Here is a tiny trained network, its code and every weight. The questions are about switching its units off for an input and a target symbol, where a switched-off unit gives its printed mean instead of its output.

import numpy as np


def w(rows, s, z=0):
    codes = np.array(rows[::2]) - 128.0
    scale = np.full(codes.shape[1], s)
    scale[-1] = z or s
    return codes * scale


def f(y):
    return np.maximum(y, 0)


def softmax(a):
    e = np.exp(a - a.max(-1, keepdims=True))
    return e / e.sum(-1, keepdims=True)


def log_softmax(a):
    a = a - a.max(-1, keepdims=True)
    return a - np.log(np.exp(a).sum(-1, keepdims=True))


def net(x, mask):
    ids = ['αβγζηξφω'.index(c) for c in x.split()]
    T = len(ids)
    res = E[ids] + P[:T]
    r = res
    for j in range(2):
        rows = slice(3 * j, 3 * j + 3)
        q, k, v = (r @ M[0][rows].T for M in (Q, K, V))
        z = softmax(np.where(np.tri(T) > 0, q @ k.T / 3**0.5, -1e9)) @ v
        o = O[0][rows]
        res = res + np.where(mask[j], z, o[:, -1]) @ o[:, :-1]
    y = f(res @ A[0][:, :-1].T + A[0][:, -1])
    res = res + np.where(mask[2:14], y, B[0][:, -1]) @ B[0][:, :-1]
    return log_softmax(res[-1] @ U[:, :-1].T + U[:, -1])


Q, K, V, O, A, B = {}, {}, {}, {}, {}, {}
E = w([
[100,113,1,97,185,131,155,192],'α',
[85,68,175,149,86,121,107,132],'β',
[95,197,125,35,139,95,141,92],'γ',
[216,61,106,203,195,147,119,217],'ζ',
[110,91,120,121,94,62,181,163],'η',
[114,118,151,149,113,164,177,80],'ξ',
[96,255,184,68,85,119,103,163],'φ',
[155,108,164,109,146,133,88,83],'ω',
],0.021)
P = w([
[254,127,24,181,17,134,90,140],'0',
[164,147,92,166,83,112,102,163],'1',
[215,82,130,98,31,181,125,202],'2',
[115,90,171,93,111,157,137,172],'3',
[115,189,57,198,135,55,63,68],'4',
[42,138,132,155,172,69,109,105],'5',
[151,56,199,53,105,187,147,202],'6',
[54,69,203,79,166,128,135,168],'7',
[34,178,112,190,210,25,82,23],'8',
[43,107,169,114,196,55,99,77],'9',
[95,51,212,38,178,118,98,174],'10',
],0.012)
Q[0] = w([
[141,221,175,82,44,150,137,146],'h0',
[79,128,215,4,155,146,161,155],'h0',
[74,215,174,163,163,48,123,99],'h0',
[86,14,175,71,226,136,190,111],'h1',
[243,58,161,90,57,197,159,182],'h1',
[140,96,83,207,187,124,119,135],'h1',
],0.012)
K[0] = w([
[132,153,166,77,125,68,89,86],'h0',
[55,150,162,146,205,89,114,109],'h0',
[102,103,217,27,178,146,155,142],'h0',
[74,120,165,164,231,93,148,151],'h1',
[132,149,70,217,128,76,91,96],'h1',
[172,9,96,146,185,157,158,184],'h1',
],0.014)
V[0] = w([
[89,93,146,254,84,231,189,112],'h0',
[116,63,169,127,104,128,24,92],'h0',
[112,140,170,136,61,73,61,136],'h0',
[127,32,70,201,142,79,69,210],'h1',
[59,36,125,52,89,21,171,99],'h1',
[90,141,198,177,147,95,194,191],'h1',
],0.0092)
O[0] = w([
[185,133,210,91,142,195,254,151,2],'h0',
[41,199,102,204,174,201,195,179,108],'h0',
[107,160,152,226,122,63,143,180,211],'h0',
[60,179,131,145,128,29,128,181,109],'h1',
[144,193,107,150,45,190,137,131,121],'h1',
[245,122,131,131,140,97,148,142,147],'h1',
],0.0082,0.0078)
A[0] = w([
[136,182,202,183,36,132,111,166,160],'n0',
[120,117,161,38,71,92,87,60,183],'n1',
[182,121,152,163,45,138,125,125,100],'n2',
[61,182,109,41,137,125,82,103,67],'n3',
[189,87,123,159,253,148,166,176,3],'n4',
[51,139,111,140,69,110,115,59,148],'n5',
[138,78,209,152,154,88,169,101,67],'n6',
[189,39,122,212,146,118,136,131,189],'n7',
[101,180,90,71,200,168,128,191,80],'n8',
[140,67,2,127,122,103,211,163,157],'n9',
[151,103,189,92,80,138,199,78,108],'n10',
[102,86,170,180,156,182,132,116,165],'n11',
],0.0094,0.0044)
B[0] = w([
[153,254,132,135,92,129,153,61,223],'n0',
[123,91,71,153,151,146,210,86,249],'n1',
[120,139,167,91,75,187,83,54,170],'n2',
[205,134,171,143,131,109,183,187,218],'n3',
[91,123,58,116,17,191,99,105,178],'n4',
[127,62,122,81,132,177,103,151,242],'n5',
[146,160,172,72,202,76,84,53,172],'n6',
[236,54,155,150,92,98,180,183,190],'n7',
[164,87,86,149,40,59,84,114,161],'n8',
[103,169,202,150,191,187,35,157,199],'n9',
[183,140,186,39,97,204,139,138,152],'n10',
[119,128,121,124,187,120,118,237,158],'n11',
],0.0079,0.012)
U = w([
[122,81,53,83,76,79,225,134,254],'α',
[159,141,124,185,163,144,192,178,239],'β',
[85,58,162,153,106,192,20,85,101],'γ',
[85,110,189,91,170,98,92,94,76],'ζ',
[158,155,138,91,52,88,51,70,95],'η',
[162,122,189,84,176,183,89,144,62],'ξ',
[226,60,178,255,128,128,126,173,67],'φ',
[44,130,136,122,210,235,17,190,240],'ω',
],0.0048,0.0021)

Each question gives the input, a string of symbols that net reads in full, and the target symbol t.
The units are the heads (3 rows each of Q, K, V and O) and the neurons (one row each of A and B). Each row of codes is followed by its name. A weight is (code - 128) times the scale printed after its matrix; where a second scale follows, it is the last column's (O, A, B and U).
mask holds one flag per unit, heads first, then neurons. A switched-off unit (its flag False) gives its mean, the last column of its rows in O or B, instead of its output. The means were averaged over made-up inputs and are rounded, as every weight is.
A unit's drop is (log p(t) with every unit on - log p(t) with that unit switched off) / (log p(t) with every unit on - log p(t) with every unit switched off).
The circuit of an input: a set's keep is (log p(t) with only the set's units on - log p(t) with every unit switched off) / (log p(t) with every unit on - log p(t) with every unit switched off). Starting from the 12 units with the biggest drops (on a tie, the unit counted first), units are removed one at a time, each time the one whose removal leaves the highest keep (on an exact tie, the one counted first), for as long as the keep stays at least 0.8.
units of the circuit, in order: the units of the circuit, biggest drop first
most important unit: the unit with the biggest drop
k most important neurons: the k neurons with the biggest drops, biggest first
heads that matter: for each layer, one digit per head in row order, 1 if its drop is at least 0.15 and else 0, layers parted by /
input φ α α ω γ ζ ω, target γ: most important unit : h1
input η ζ ζ γ ζ ξ ω φ β, target ω: heads that matter : 10
input φ α ω φ ω, target ω: units of the circuit, in order : (h0; h1; n7)
input ω ω ζ ζ γ ζ α ζ ω β, target ζ: heads that matter : 01
input φ φ γ ω ω ξ η α γ ξ, target α: units of the circuit, in order : (h0; n9; n1)
input η η ξ η α γ α α α β, target α: units of the circuit, in order : (h0; n1; n9)
input φ α ξ ζ φ η ζ φ ω, target ζ: units of the circuit, in order : (h1; n6)
input φ γ γ, target α: units of the circuit, in order : (n1; n9; h0)
input ω ω φ γ φ ξ ω, target φ: units of the circuit, in order : (n7; h0; h1)
input η ξ φ ω ζ φ η φ ξ ω, target φ: units of the circuit, in order : (h1; n7)
input γ β ξ φ φ α ζ η ζ ω, target η: units of the circuit, in order : (h1; n0)
input γ φ ω ξ, target φ: units of the circuit, in order : (n7; h1)
input ξ η φ ξ ξ α α γ ξ, target α: 2 most important neurons : (n1; n9)
input φ ζ β γ ξ, target β: units of the circuit, in order : (h0)
input α β φ η, target β: units of the circuit, in order : (h0; h1)
input φ ξ ζ η ζ ω ω α γ, target α: 3 most important neurons : (n9; n8; n3)
input γ γ η β α ω φ ω, target ω: 2 most important neurons : (n7; n11)
input φ φ ω ξ γ φ ξ η β η, target η: 3 most important neurons : (n0; n2; n1)
input φ ω β ξ ζ ξ γ η, target ξ: heads that matter : 10
input φ φ β β η ω α ξ, target ω: heads that matter : 10
input β φ ω γ ω β β γ β, target β: heads that matter : 11
input η ω φ ξ α, target ω: 2 most important neurons : (n9; n3)
